Below are the code and all the weights of a small trained network. Each question names an input and a class and asks about switching units off, where a switched-off unit gives its printed mean instead of its output.

import numpy as np


def w(rows, s, z=0):
    codes = np.array(rows[::2]) - 128.0
    scale = np.full(codes.shape[1], s)
    scale[-1] = z or s
    return codes * scale


def norm(h):
    return h / np.sqrt((h * h).mean(-1, keepdims=True) + 1e-5)


def f(y):
    return y / 2 * (1 + np.tanh(0.7978845608 * (y + 0.044715 * y**3)))


def log_softmax(a):
    a = a - a.max(-1, keepdims=True)
    return a - np.log(np.exp(a).sum(-1, keepdims=True))


def net(x, mask):
    res = np.array(x, float).reshape(1, 5) / 4 @ E
    u = 0
    for l in range(2):
        y = f(norm(res) @ A[l][:, :-1].T + A[l][:, -1])
        res = res + np.where(mask[u : u + 15], y, B[l][:, -1]) @ B[l][:, :-1]
        u += 15
    return log_softmax(norm(res)[-1] @ U[:, :-1].T + U[:, -1])


A, B = {}, {}
E = w([
[214,169,23],'x0',
[146,2,36],'x1',
[185,53,153],'x2',
[244,71,192],'x3',
[189,222,175],'x4',
],0.0052)
A[0] = w([
[123,179,119,115],'0.n1',
[128,166,122,85],'0.n2',
[200,95,163,213],'0.n3',
[154,126,186,203],'0.n4',
[177,148,212,210],'0.n5',
[117,124,135,109],'0.n6',
[42,82,141,187],'0.n7',
[147,111,172,144],'0.n8',
[186,140,196,176],'0.n9',
[108,184,114,148],'0.n10',
[113,202,120,140],'0.n11',
[190,60,103,75],'0.n12',
[107,120,52,253],'0.n13',
[3,83,136,152],'0.n14',
[168,112,145,172],'0.n15',
],0.018,0.0037)
B[0] = w([
[117,161,168,163],'0.n1',
[114,150,160,141],'0.n2',
[79,35,94,231],'0.n3',
[178,78,124,204],'0.n4',
[187,40,137,246],'0.n5',
[145,130,118,127],'0.n6',
[189,153,38,228],'0.n7',
[164,94,114,172],'0.n8',
[177,34,118,222],'0.n9',
[138,173,162,183],'0.n10',
[108,181,194,200],'0.n11',
[6,149,151,211],'0.n12',
[148,224,120,219],'0.n13',
[254,180,21,254],'0.n14',
[100,84,118,171],'0.n15',
],0.029,0.0076)
A[1] = w([
[83,111,143,100],'1.n1',
[20,186,108,238],'1.n2',
[164,143,161,124],'1.n3',
[87,99,200,94],'1.n4',
[32,179,110,182],'1.n5',
[51,140,179,5],'1.n6',
[131,114,154,148],'1.n7',
[29,102,137,108],'1.n8',
[122,118,155,65],'1.n9',
[82,102,186,50],'1.n10',
[17,172,73,44],'1.n11',
[88,116,150,24],'1.n12',
[82,119,158,13],'1.n13',
[197,162,248,55],'1.n14',
[57,157,98,68],'1.n15',
],0.014,0.0021)
B[1] = w([
[148,158,126,136],'1.n1',
[18,94,88,252],'1.n2',
[163,126,171,164],'1.n3',
[144,138,174,164],'1.n4',
[38,106,97,224],'1.n5',
[150,140,79,162],'1.n6',
[115,137,147,138],'1.n7',
[200,203,124,191],'1.n8',
[128,134,147,114],'1.n9',
[150,143,160,148],'1.n10',
[39,83,94,207],'1.n11',
[160,152,132,118],'1.n12',
[162,147,121,122],'1.n13',
[181,127,253,240],'1.n14',
[73,120,123,163],'1.n15',
],0.033,0.0039)
U = w([
[60,115,101,251],'0',
[164,109,227,33],'1',
[151,6,135,74],'2',
[177,181,65,117],'3',
[102,187,197,33],'4',
[174,97,97,188],'5',
],0.024,0.0022)

Each question gives the input, the list of numbers given to net, and the class t.
The units are the neurons (one row each of A and B). Each row of codes is followed by its name. A weight is (code - 128) times the scale printed after its matrix; where a second scale follows, it is the last column's (A, B and U).
mask holds one flag per neuron, layer by layer. A switched-off neuron (its flag False) gives its mean, the last column of its row in B, instead of its output. The means were averaged over made-up inputs and are rounded, as every weight is.
A unit's drop is (log p(t) with every unit on - log p(t) with that unit switched off) / (log p(t) with every unit on - log p(t) with every unit switched off).
most important unit: the unit with the biggest drop
top k neurons: the k neurons with the biggest drops, biggest first
k most important neurons of layer l: the k neurons of layer l with the biggest drops, biggest first
drop when u is switched off: that unit's drop, to one decimal
input [5,8,3,-8,-2], class 0: top 3 neurons => [0.n5; 0.n9; 0.n4]
input [0,0,-2,-6,2], class 4: most important unit => 0.n11
input [1,-5,1,-7,6], class 1: top 2 neurons => [1.n14; 0.n12]
input [-1,1,4,-2,1], class 3: top 2 neurons => [0.n14; 0.n7]
input [-2,3,1,7,-6], class 0: 2 most important neurons of layer 0 => [0.n12; 0.n5]
input [-5,6,6,1,-7], class 3: 2 most important neurons of layer 0 => [0.n14; 0.n7]
input [2,-1,8,-2,-7], class 0: 2 most important neurons of layer 0 => [0.n12; 0.n5]
input [-4,8,7,4,0], class 0: top 2 neurons => [0.n12; 0.n5]
input [-7,-5,-5,-7,0], class 3: drop when 0.n14 is switched off => 0.4
input [-3,1,5,-2,0], class 3: drop when 0.n14 is switched off => 0.1
input [4,-8,0,7,5], class 2: drop when 1.n9 is switched off => 0.0
input [8,2,-7,4,4], class 4: drop when 1.n14 is switched off => 0.3
